Below is a small trained network, with its code and all its weights. Each question gives an input and a target symbol and asks what happens when units are switched off, that is, made to give their printed mean instead of their output.

import numpy as np


def w(rows, s, z=0):
    codes = np.array(rows[::2]) - 128.0
    scale = np.full(codes.shape[1], s)
    scale[-1] = z or s
    return codes * scale


def norm(h):
    return h / np.sqrt((h * h).mean(-1, keepdims=True) + 1e-5)


def f(y):
    return np.maximum(y, 0)


def softmax(a):
    e = np.exp(a - a.max(-1, keepdims=True))
    return e / e.sum(-1, keepdims=True)


def log_softmax(a):
    a = a - a.max(-1, keepdims=True)
    return a - np.log(np.exp(a).sum(-1, keepdims=True))


def net(x, mask):
    ids = ['αβγδεηθλμξπστφψω'.index(c) for c in x.split()]
    T = len(ids)
    res = E[ids] + P[:T]
    r = norm(res)
    for j in range(3):
        rows = slice(2 * j, 2 * j + 2)
        q, k, v = (r @ M[0][rows].T for M in (Q, K, V))
        z = softmax(np.where(np.tri(T) > 0, q @ k.T / 2**0.5, -1e9)) @ v
        o = O[0][rows]
        res = res + np.where(mask[j], z, o[:, -1]) @ o[:, :-1]
    y = f(norm(res) @ A[0][:, :-1].T + A[0][:, -1])
    res = res + np.where(mask[3:7], y, B[0][:, -1]) @ B[0][:, :-1]
    return log_softmax(norm(res)[-1] @ U[:, :-1].T + U[:, -1])


Q, K, V, O, A, B = {}, {}, {}, {}, {}, {}
E = w([
[116,108,145,129],'α',
[114,106,144,129],'β',
[112,107,149,127],'γ',
[118,140,138,147],'δ',
[116,138,120,144],'ε',
[102,117,145,133],'η',
[130,141,108,135],'θ',
[149,145,109,138],'λ',
[128,141,124,140],'μ',
[169,173,252,103],'ξ',
[113,149,116,134],'π',
[120,158,130,128],'σ',
[112,163,166,129],'τ',
[168,135,122,128],'φ',
[143,98,103,111],'ψ',
[88,129,112,102],'ω',
],0.023)
P = w([
[145,162,138,165],'0',
[165,188,129,111],'1',
[178,202,144,78],'2',
[193,221,179,42],'3',
[207,236,189,25],'4',
[216,225,200,2],'5',
],0.0039)
Q[0] = w([
[114,76,63,168],'head 0',
[107,97,164,72],'head 0',
[188,148,106,37],'head 1',
[77,69,38,235],'head 1',
[134,177,68,195],'head 2',
[228,220,173,6],'head 2',
],0.011)
K[0] = w([
[64,96,104,213],'head 0',
[134,203,165,173],'head 0',
[88,120,137,38],'head 1',
[69,85,120,238],'head 1',
[133,75,114,133],'head 2',
[138,157,161,3],'head 2',
],0.012)
V[0] = w([
[40,95,40,101],'head 0',
[175,176,93,105],'head 0',
[103,71,99,155],'head 1',
[187,63,73,144],'head 1',
[130,122,83,31],'head 2',
[244,44,167,206],'head 2',
],0.011)
O[0] = w([
[105,71,40,17,32],'head 0',
[203,154,86,159,127],'head 0',
[123,95,185,17,46],'head 1',
[212,160,124,2,9],'head 1',
[50,184,148,39,140],'head 2',
[245,19,150,117,1],'head 2',
],0.007,0.0057)
A[0] = w([
[71,195,93,214,224],'neuron 0',
[204,144,158,20,254],'neuron 1',
[71,156,51,2,147],'neuron 2',
[177,55,165,138,182],'neuron 3',
],0.0093,0.0046)
B[0] = w([
[188,42,61,22,250],'neuron 0',
[165,135,121,7,153],'neuron 1',
[96,220,255,128,161],'neuron 2',
[141,234,54,72,155],'neuron 3',
],0.0065,0.013)
U = w([
[86,172,142,218,178],'α',
[116,67,74,129,104],'β',
[150,178,160,24,174],'γ',
[72,115,43,104,173],'δ',
[196,150,96,126,113],'ε',
[64,77,127,124,251],'η',
[191,207,124,151,53],'θ',
[164,123,87,182,99],'λ',
[149,65,175,83,57],'μ',
[133,114,166,139,117],'ξ',
[80,168,26,196,45],'π',
[122,125,158,196,144],'σ',
[128,194,236,179,65],'τ',
[5,208,124,95,188],'φ',
[138,112,57,91,59],'ψ',
[66,74,231,158,234],'ω',
],0.015,0.0028)

Each question gives the input, a string of symbols that net reads in full, and the target symbol t.
The units are the heads (2 rows each of Q, K, V and O) and the neurons (one row each of A and B). Each row of codes is followed by its name. A weight is (code - 128) times the scale printed after its matrix; where a second scale follows, it is the last column's (O, A, B and U).
mask holds one flag per unit, heads first, then neurons. A switched-off unit (its flag False) gives its mean, the last column of its rows in O or B, instead of its output. The means were averaged over made-up inputs and are rounded, as every weight is.
A unit's drop is (log p(t) with every unit on - log p(t) with that unit switched off) / (log p(t) with every unit on - log p(t) with every unit switched off).
The circuit of an input: a set's keep is (log p(t) with only the set's units on - log p(t) with every unit switched off) / (log p(t) with every unit on - log p(t) with every unit switched off). Starting from all 7 units, units are removed one at a time, each time the one whose removal leaves the highest keep (on an exact tie, the one counted first), for as long as the keep stays at least 0.8.
units of the circuit, in order: the units of the circuit, biggest drop first
k most important neurons: the k neurons with the biggest drops, biggest first
heads that matter: for each layer, one digit per head in row order, 1 if its drop is at least 0.15 and else 0, layers parted by /
drop when u is switched off: that unit's drop, to one decimal
input ψ λ η, target γ: units of the circuit, in order -> (head 1)
input γ γ α, target ω: units of the circuit, in order -> (head 0; head 2)
input η γ σ ψ λ θ, target γ: units of the circuit, in order -> (head 2; head 1)
input ψ γ β γ φ γ, target θ: units of the circuit, in order -> (head 0; head 1)
input φ γ η, target θ: heads that matter -> 110
input β ψ ψ β μ, target γ: heads that matter -> 010
input β ε γ η σ, target π: units of the circuit, in order -> (head 1; neuron 0)
input ε β ψ σ, target γ: heads that matter -> 111
input β φ β, target θ: heads that matter -> 100
input β α β β γ, target ω: heads that matter -> 100
input β γ β, target ω: units of the circuit, in order -> (head 0; neuron 0; head 2)
input η β γ β, target ω: units of the circuit, in order -> (head 0; head 2)
input γ π ψ γ, target γ: heads that matter -> 010
input ψ λ δ, target γ: heads that matter -> 010
input ω ψ μ ω φ, target φ: units of the circuit, in order -> (head 2)
input γ ε λ π γ, target δ: heads that matter -> 001
input γ ψ λ, target γ: heads that matter -> 000
input φ σ γ η, target π: heads that matter -> 101
input γ ε β ψ β μ, target γ: heads that matter -> 011
input α γ γ ψ λ, target γ: most important neuron -> (neuron 1)
input β β γ, target ω: drop when head 2 is switched off -> 0.2
input β β β ω θ, target φ: drop when neuron 2 is switched off -> 0.1
